Here is a tiny trained network, its code and every weight. The questions are about switching its units off for an input and a target symbol, where a switched-off unit gives its printed mean instead of its output.

import numpy as np


def w(rows, s, z=0):
    codes = np.array(rows[::2]) - 128.0
    scale = np.full(codes.shape[1], s)
    scale[-1] = z or s
    return codes * scale


def norm(h):
    return h / np.sqrt((h * h).mean(-1, keepdims=True) + 1e-5)


def f(y):
    return np.maximum(y, 0)


def softmax(a):
    e = np.exp(a - a.max(-1, keepdims=True))
    return e / e.sum(-1, keepdims=True)


def log_softmax(a):
    a = a - a.max(-1, keepdims=True)
    return a - np.log(np.exp(a).sum(-1, keepdims=True))


def net(x, mask):
    ids = ['ΓΔΘΣΨΩαβεζλμξπτφ'.index(c) for c in x.split()]
    T = len(ids)
    res = E[ids] + P[:T]
    q, k, v = (norm(res) @ M[0].T for M in (Q, K, V))
    z = softmax(np.where(np.tri(T) > 0, q @ k.T / 2**0.5, -1e9)) @ v
    res = res + np.where(mask[0], z, O[0][:, -1]) @ O[0][:, :-1]
    y = f(norm(res) @ A[0][:, :-1].T + A[0][:, -1])
    res = res + np.where(mask[1:13], y, B[0][:, -1]) @ B[0][:, :-1]
    return log_softmax(norm(res)[-1] @ U[:, :-1].T + U[:, -1])


Q, K, V, O, A, B = {}, {}, {}, {}, {}, {}
E = w([
[162,120,159,252,126,157,142,171],'Γ',
[90,75,42,134,128,62,19,127],'Δ',
[114,58,113,199,140,87,121,190],'Θ',
[104,195,80,103,100,119,23,36],'Σ',
[108,66,81,161,190,45,123,200],'Ψ',
[109,65,145,197,65,114,148,216],'Ω',
[106,82,103,176,100,88,97,214],'α',
[124,78,127,178,124,131,65,198],'β',
[152,120,173,181,71,178,81,251],'ε',
[137,35,126,195,103,109,74,191],'ζ',
[99,167,137,167,138,133,106,228],'λ',
[169,80,191,197,47,126,130,238],'μ',
[104,110,99,179,164,118,92,212],'ξ',
[37,96,140,190,210,167,104,91],'π',
[167,163,13,155,166,180,64,154],'τ',
[46,238,172,77,105,83,48,130],'φ',
],0.015)
P = w([
[181,50,217,160,105,65,177,246],'0',
[166,46,185,157,97,61,160,222],'1',
[142,45,154,169,73,77,166,205],'2',
[123,55,128,179,69,89,170,180],'3',
[126,79,122,190,60,99,149,153],'4',
[114,91,103,203,68,111,158,125],'5',
[113,100,110,213,61,147,148,102],'6',
[109,97,101,219,48,152,144,75],'7',
[109,90,89,227,37,166,140,47],'8',
[104,81,81,234,30,181,137,25],'9',
[105,40,56,234,25,197,153,3],'10',
],0.0055)
Q[0] = w([
[111,116,109,248,108,131,101,147],'H1',
[110,87,128,244,93,128,117,182],'H1',
],0.015)
K[0] = w([
[110,150,74,102,103,131,93,6],'H1',
[86,134,92,106,119,183,113,79],'H1',
],0.013)
V[0] = w([
[2,88,230,157,145,144,151,100],'H1',
[196,14,48,173,143,217,217,201],'H1',
],0.0057)
O[0] = w([
[15,116,253,75,148,137,109,117,142],'H1',
[196,148,156,169,145,81,62,67,1],'H1',
],0.014,0.0056)
A[0] = w([
[72,75,157,106,185,181,134,150,166],'N1',
[161,199,156,7,115,58,81,23,126],'N2',
[94,173,117,69,160,71,117,142,255],'N3',
[144,171,104,96,161,148,109,150,192],'N4',
[100,179,188,137,114,61,139,144,107],'N5',
[134,114,168,184,139,151,187,164,133],'N6',
[187,164,103,163,173,163,149,88,177],'N7',
[117,105,117,64,98,101,123,176,109],'N8',
[73,125,205,146,90,153,130,89,82],'N9',
[78,115,99,136,166,121,84,109,213],'N10',
[119,110,91,163,121,134,149,152,92],'N11',
[173,136,166,155,136,86,108,85,110],'N12',
],0.014,0.0055)
B[0] = w([
[159,157,161,123,80,135,171,175,250],'N1',
[25,114,59,8,143,86,199,202,154],'N2',
[112,49,114,124,135,204,106,82,164],'N3',
[180,95,161,102,71,92,167,95,143],'N4',
[125,150,61,205,109,208,149,137,173],'N5',
[102,134,123,96,161,100,74,47,231],'N6',
[161,75,114,74,150,149,88,179,159],'N7',
[52,168,97,53,141,90,91,105,167],'N8',
[148,73,150,140,156,138,140,171,193],'N9',
[132,154,185,172,137,114,113,159,195],'N10',
[98,103,113,141,111,118,73,131,207],'N11',
[90,159,104,29,125,146,205,117,180],'N12',
],0.012,0.011)
U = w([
[155,121,130,83,175,182,146,64,188],'Γ',
[101,109,132,163,167,93,4,97,117],'Δ',
[106,157,133,166,161,67,169,74,181],'Θ',
[90,115,127,108,65,148,86,54,100],'Σ',
[133,49,108,149,214,93,170,137,2],'Ψ',
[131,48,84,208,113,171,215,46,23],'Ω',
[121,174,80,185,102,106,172,172,159],'α',
[138,200,162,105,126,94,96,149,150],'β',
[159,203,154,125,91,150,71,132,107],'ε',
[162,78,178,93,91,49,146,98,141],'ζ',
[107,186,82,183,118,208,122,91,107],'λ',
[171,134,155,134,53,119,171,71,133],'μ',
[128,193,115,138,203,127,93,184,70],'ξ',
[135,70,194,169,141,166,126,163,202],'π',
[236,65,92,133,111,142,142,173,146],'τ',
[113,107,119,20,104,120,183,206,114],'φ',
],0.012,0.0046)

Each question gives the input, a string of symbols that net reads in full, and the target symbol t.
The units are the heads (2 rows each of Q, K, V and O) and the neurons (one row each of A and B). Each row of codes is followed by its name. A weight is (code - 128) times the scale printed after its matrix; where a second scale follows, it is the last column's (O, A, B and U).
mask holds one flag per unit, heads first, then neurons. A switched-off unit (its flag False) gives its mean, the last column of its rows in O or B, instead of its output. The means were averaged over made-up inputs and are rounded, as every weight is.
A unit's drop is (log p(t) with every unit on - log p(t) with that unit switched off) / (log p(t) with every unit on - log p(t) with every unit switched off).
The circuit of an input: a set's keep is (log p(t) with only the set's units on - log p(t) with every unit switched off) / (log p(t) with every unit on - log p(t) with every unit switched off). Starting from the 12 units with the biggest drops (on a tie, the unit counted first), units are removed one at a time, each time the one whose removal leaves the highest keep (on an exact tie, the one counted first), for as long as the keep stays at least 0.8.
circuit, biggest first: the units of the circuit, biggest drop first
k most important neurons: the k neurons with the biggest drops, biggest first
drop when u is switched off: that unit's drop, to one decimal
input Γ β ξ Γ Ω τ Θ π Δ, target Δ: most important neuron -> N1
input ζ Γ Δ Γ Γ Γ Γ Ω ε, target Δ: circuit, biggest first -> N1, H1, N6
input ζ τ Γ Γ Δ π Γ Θ ε, target π: circuit, biggest first -> H1, N9
input Γ π τ, target τ: circuit, biggest first -> H1, N7
input λ Ψ λ, target λ: 2 most important neurons -> N5, N1
input Ψ Γ β, target β: 2 most important neurons -> N12, N9
input ζ Θ ε Θ Γ Γ π Γ μ Ω, target π: circuit, biggest first -> H1, N9
input Γ α α Γ, target Γ: circuit, biggest first -> H1, N12, N1
input ζ π β, target π: circuit, biggest first -> H1, N9, N5
input β α Ψ Γ Γ α, target α: 2 most important neurons -> N6, N12
input β Θ ζ μ ξ, target ξ: 3 most important neurons -> N12, N1, N6
input Ω ζ Θ, target Θ: 3 most important neurons -> N12, N1, N9
input Θ Θ Δ, target Δ: drop when H1 is switched off -> 0.2
input ζ π Γ α τ α, target τ: circuit, biggest first -> H1
input β ξ τ Ω Ψ Σ, target φ: drop when N2 is switched off -> 2.4
input ζ Ψ π Δ Γ Θ, target Δ: drop when N5 is switched off -> 0.0
